Here is a tiny trained network, its code and every weight. The questions are about switching its units off for an input and a class, where a switched-off unit gives its printed mean instead of its output.

import numpy as np


def w(rows, s, z=0):
    codes = np.array(rows[::2]) - 128.0
    scale = np.full(codes.shape[1], s)
    scale[-1] = z or s
    return codes * scale


def f(y):
    return y / 2 * (1 + np.tanh(0.7978845608 * (y + 0.044715 * y**3)))


def log_softmax(a):
    a = a - a.max(-1, keepdims=True)
    return a - np.log(np.exp(a).sum(-1, keepdims=True))


def net(x, mask):
    res = np.array(x, float).reshape(1, 7) / 4 @ E
    y = f(res @ A[0][:, :-1].T + A[0][:, -1])
    res = res + np.where(mask, y, B[0][:, -1]) @ B[0][:, :-1]
    return log_softmax(res[-1] @ U[:, :-1].T + U[:, -1])


A, B = {}, {}
E = w([
[174,72,152,249,182,143,177,204,210],'x0',
[143,151,113,118,127,139,129,131,156],'x1',
[179,45,84,88,63,137,157,215,80],'x2',
[50,144,58,117,194,64,88,221,128],'x3',
[222,80,164,57,210,105,40,132,135],'x4',
[107,98,137,102,152,153,163,121,125],'x5',
[123,93,110,106,141,125,158,101,161],'x6',
],0.012)
A[0] = w([
[94,179,182,139,188,115,112,51,154,30],'N0',
[85,128,114,128,138,59,84,184,144,42],'N1',
[188,68,107,100,58,119,169,177,78,92],'N2',
[211,97,154,75,161,142,77,146,126,99],'N3',
[115,154,100,53,86,95,130,107,70,137],'N4',
[193,156,139,101,223,75,132,106,105,111],'N5',
[128,171,115,60,89,107,92,27,62,157],'N6',
[109,164,170,192,198,137,96,62,158,95],'N7',
[73,159,92,111,209,87,113,159,133,128],'N8',
[58,150,60,203,28,160,218,119,123,93],'N9',
[177,122,171,131,100,224,123,80,118,157],'N10',
[190,88,110,198,159,133,188,203,119,130],'N11',
[223,106,249,149,26,172,156,28,140,64],'N12',
[167,75,158,100,163,117,53,116,136,101],'N13',
[179,107,176,221,164,132,163,170,179,152],'N14',
[127,145,73,34,96,144,105,104,63,139],'N15',
[178,63,81,93,80,166,130,185,90,4],'N16',
[206,78,81,121,60,192,102,194,118,73],'N17',
[122,164,181,163,179,135,115,63,142,68],'N18',
[64,104,52,108,162,130,95,213,117,81],'N19',
],0.011,0.0037)
B[0] = w([
[129,102,181,79,72,104,138,88,203,190],'N0',
[94,130,106,122,130,132,133,160,151,174],'N1',
[141,96,145,67,62,103,138,118,149,207],'N2',
[110,217,161,164,159,70,205,98,75,194],'N3',
[162,112,175,155,180,165,103,79,160,217],'N4',
[98,154,142,174,124,107,191,121,92,173],'N5',
[165,85,104,173,171,163,113,99,121,251],'N6',
[180,97,160,105,59,97,103,100,152,195],'N7',
[67,103,62,104,111,133,126,211,131,190],'N8',
[117,227,173,146,163,83,174,83,51,248],'N9',
[102,130,57,103,120,128,124,182,125,197],'N10',
[186,124,156,99,170,177,74,84,151,218],'N11',
[53,105,4,158,130,116,112,216,106,252],'N12',
[101,203,159,155,174,75,153,123,53,183],'N13',
[133,78,128,169,217,198,112,64,181,228],'N14',
[169,88,146,142,178,162,96,96,187,229],'N15',
[120,105,178,74,79,127,146,128,160,196],'N16',
[125,151,150,63,95,101,99,119,147,200],'N17',
[161,104,145,54,62,94,143,131,151,180],'N18',
[91,97,58,155,96,98,128,177,131,203],'N19',
],0.012,0.02)
U = w([
[169,87,138,190,250,197,76,113,151,125],'0',
[68,112,16,170,137,125,129,231,117,251],'1',
[109,230,178,193,175,97,232,120,57,31],'2',
[154,100,185,103,32,112,130,135,155,81],'3',
],0.014,0.0023)

Each question gives the input, the list of numbers given to net, and the class t.
The units are the neurons (one row each of A and B). Each row of codes is followed by its name. A weight is (code - 128) times the scale printed after its matrix; where a second scale follows, it is the last column's (A, B and U).
mask holds one flag per neuron, in row order. A switched-off neuron (its flag False) gives its mean, the last column of its row in B, instead of its output. The means were averaged over made-up inputs and are rounded, as every weight is.
A unit's drop is (log p(t) with every unit on - log p(t) with that unit switched off) / (log p(t) with every unit on - log p(t) with every unit switched off).
The circuit of an input: a set's keep is (log p(t) with only the set's units on - log p(t) with every unit switched off) / (log p(t) with every unit on - log p(t) with every unit switched off). Starting from the 12 units with the biggest drops (on a tie, the unit counted first), units are removed one at a time, each time the one whose removal leaves the highest keep (on an exact tie, the one counted first), for as long as the keep stays at least 0.8.
units of the circuit, in order: the units of the circuit, biggest drop first
top k neurons: the k neurons with the biggest drops, biggest first
drop of u: that unit's drop, to one decimal
input [2,-2,-3,-6,4,-2,8], class 1: units of the circuit, in order : (N12)
input [-7,-5,8,6,2,-4,4], class 3: top 4 neurons : (N2, N16, N14, N12)
input [7,-5,6,-7,8,-6,5], class 2: top 3 neurons : (N3, N13, N15)
input [-8,1,8,7,-6,3,8], class 0: top 2 neurons : (N4, N15)
input [0,-8,-7,6,7,-6,3], class 2: top 4 neurons : (N13, N5, N12, N3)
input [7,3,-8,-7,-2,7,-3], class 3: top 3 neurons : (N18, N7, N0)
input [-2,3,-3,-3,3,1,8], class 1: top 2 neurons : (N9, N12)
input [7,-1,2,-3,8,6,-3], class 2: top 2 neurons : (N3, N13)
input [-2,-2,5,-2,-5,4,-4], class 2: top 4 neurons : (N9, N7, N0, N18)
input [5,4,-7,-5,5,-3,5], class 3: top 2 neurons : (N7, N18)
input [-5,1,7,1,-6,2,-6], class 3: top 3 neurons : (N2, N3, N16)
input [4,3,6,-2,-5,6,-3], class 3: top 2 neurons : (N2, N3)
input [-7,-6,6,-4,-3,8,-6], class 0: top 2 neurons : (N15, N6)
input [-7,5,3,8,6,7,0], class 1: top 4 neurons : (N19, N8, N14, N11)
input [-5,8,4,-5,-2,-2,-7], class 0: top 2 neurons : (N15, N4)
input [-4,1,2,2,-8,0,-8], class 2: units of the circuit, in order : (N9)
input [3,8,-3,-8,4,-1,4], class 1: drop of N12 : 0.4
input [-3,8,1,-6,0,1,-5], class 1: drop of N8 : 0.0
input [1,6,-5,-6,-2,-1,3], class 1: drop of N12 : 1.3
input [-8,1,-6,-4,-3,1,1], class 0: units of the circuit, in order : (N6)
input [-1,2,-1,-7,-4,3,-1], class 1: drop of N12 : 0.6
